Below is a small trained network, with its code and all its weights. Each question gives an input and a class and asks what happens when units are switched off, that is, made to give their printed mean instead of their output.

import numpy as np


def w(rows, s, z=0):
    codes = np.array(rows[::2]) - 128.0
    scale = np.full(codes.shape[1], s)
    scale[-1] = z or s
    return codes * scale


def norm(h):
    return h / np.sqrt((h * h).mean(-1, keepdims=True) + 1e-5)


def f(y):
    return y / 2 * (1 + np.tanh(0.7978845608 * (y + 0.044715 * y**3)))


def log_softmax(a):
    a = a - a.max(-1, keepdims=True)
    return a - np.log(np.exp(a).sum(-1, keepdims=True))


def net(x, mask):
    res = np.array(x, float).reshape(1, 2) / 4 @ E
    u = 0
    for l in range(2):
        y = f(norm(res) @ A[l][:, :-1].T + A[l][:, -1])
        res = res + np.where(mask[u : u + 7], y, B[l][:, -1]) @ B[l][:, :-1]
        u += 7
    return log_softmax(norm(res)[-1] @ U[:, :-1].T + U[:, -1])


A, B = {}, {}
E = w([
[171,136,115,221,187],'x0',
[178,116,75,153,2],'x1',
],0.0058)
A[0] = w([
[167,207,88,120,79,248],'0.n0',
[130,254,130,127,164,123],'0.n1',
[66,199,83,117,169,217],'0.n2',
[81,75,156,161,151,92],'0.n3',
[50,93,113,160,160,51],'0.n4',
[159,18,164,67,134,66],'0.n5',
[190,34,110,142,195,136],'0.n6',
],0.007,0.0013)
B[0] = w([
[71,21,232,149,209,250],'0.n0',
[214,68,140,94,89,182],'0.n1',
[184,64,212,201,81,220],'0.n2',
[221,111,137,92,121,155],'0.n3',
[216,133,162,89,125,151],'0.n4',
[89,237,130,225,57,155],'0.n5',
[4,192,132,106,15,204],'0.n6',
],0.0047,0.0021)
A[1] = w([
[134,118,63,87,96,254],'1.n0',
[205,102,78,191,57,5],'1.n1',
[140,144,111,97,240,102],'1.n2',
[46,106,132,175,154,53],'1.n3',
[144,108,85,27,149,222],'1.n4',
[254,162,161,135,10,84],'1.n5',
[156,181,89,196,177,107],'1.n6',
],0.012,0.00098)
B[1] = w([
[182,165,194,81,194,162],'1.n0',
[181,84,209,85,145,252],'1.n1',
[187,40,163,155,103,226],'1.n2',
[115,135,71,209,139,191],'1.n3',
[129,195,59,175,115,157],'1.n4',
[77,130,67,208,155,222],'1.n5',
[31,254,73,25,74,210],'1.n6',
],0.01,0.0047)
U = w([
[195,15,245,119,124,195],'0',
[36,249,129,41,54,178],'1',
[65,103,45,252,130,161],'2',
[187,120,44,97,127,16],'3',
[167,113,54,85,137,17],'4',
[206,114,22,70,140,2],'5',
],0.012,0.0059)

Each question gives the input, the list of numbers given to net, and the class t.
The units are the neurons (one row each of A and B). Each row of codes is followed by its name. A weight is (code - 128) times the scale printed after its matrix; where a second scale follows, it is the last column's (A, B and U).
mask holds one flag per neuron, layer by layer. A switched-off neuron (its flag False) gives its mean, the last column of its row in B, instead of its output. The means were averaged over made-up inputs and are rounded, as every weight is.
A unit's drop is (log p(t) with every unit on - log p(t) with that unit switched off) / (log p(t) with every unit on - log p(t) with every unit switched off).
top k neurons: the k neurons with the biggest drops, biggest first
k most important neurons of layer l: the k neurons of layer l with the biggest drops, biggest first
drop when u is switched off: that unit's drop, to one decimal
input [-6,-6], class 0: top 3 neurons -> 1.n6, 0.n6, 1.n5
input [3,-3], class 2: 4 most important neurons of layer 0 -> 0.n1, 0.n2, 0.n6, 0.n0
input [7,6], class 1: top 3 neurons -> 1.n6, 0.n2, 1.n2
input [-3,-3], class 2: 3 most important neurons of layer 0 -> 0.n0, 0.n4, 0.n3
input [-6,8], class 0: top 2 neurons -> 1.n1, 1.n6
input [4,3], class 1: 2 most important neurons of layer 0 -> 0.n2, 0.n1
input [-7,7], class 0: 2 most important neurons of layer 1 -> 1.n6, 1.n1
input [-1,0], class 2: top neuron -> 1.n3
input [2,-3], class 2: top 4 neurons -> 0.n1, 0.n0, 1.n5, 0.n2
input [7,-5], class 1: top 2 neurons -> 1.n6, 0.n0
input [-2,-3], class 2: top 4 neurons -> 0.n0, 0.n2, 1.n5, 1.n1
input [4,4], class 0: 3 most important neurons of layer 0 -> 0.n5, 0.n0, 0.n6
input [5,-3], class 1: top 2 neurons -> 1.n6, 0.n0
input [4,-2], class 1: top neuron -> 0.n0
input [4,-3], class 1: top 3 neurons -> 0.n0, 1.n6, 0.n6
input [-7,-8], class 0: top 3 neurons -> 1.n6, 1.n2, 1.n5
input [-8,-8], class 0: top 4 neurons -> 1.n6, 1.n2, 0.n6, 1.n5
input [-5,7], class 0: 2 most important neurons of layer 1 -> 1.n1, 1.n0
input [-3,-2], class 2: 3 most important neurons of layer 0 -> 0.n0, 0.n2, 0.n5
input [7,4], class 1: most important neuron of layer 1 -> 1.n6
input [7,-3], class 1: drop when 1.n6 is switched off -> 1.5
input [8,1], class 1: drop when 1.n3 is switched off -> 0.0
input [8,-2], class 1: drop when 1.n6 is switched off -> 1.3
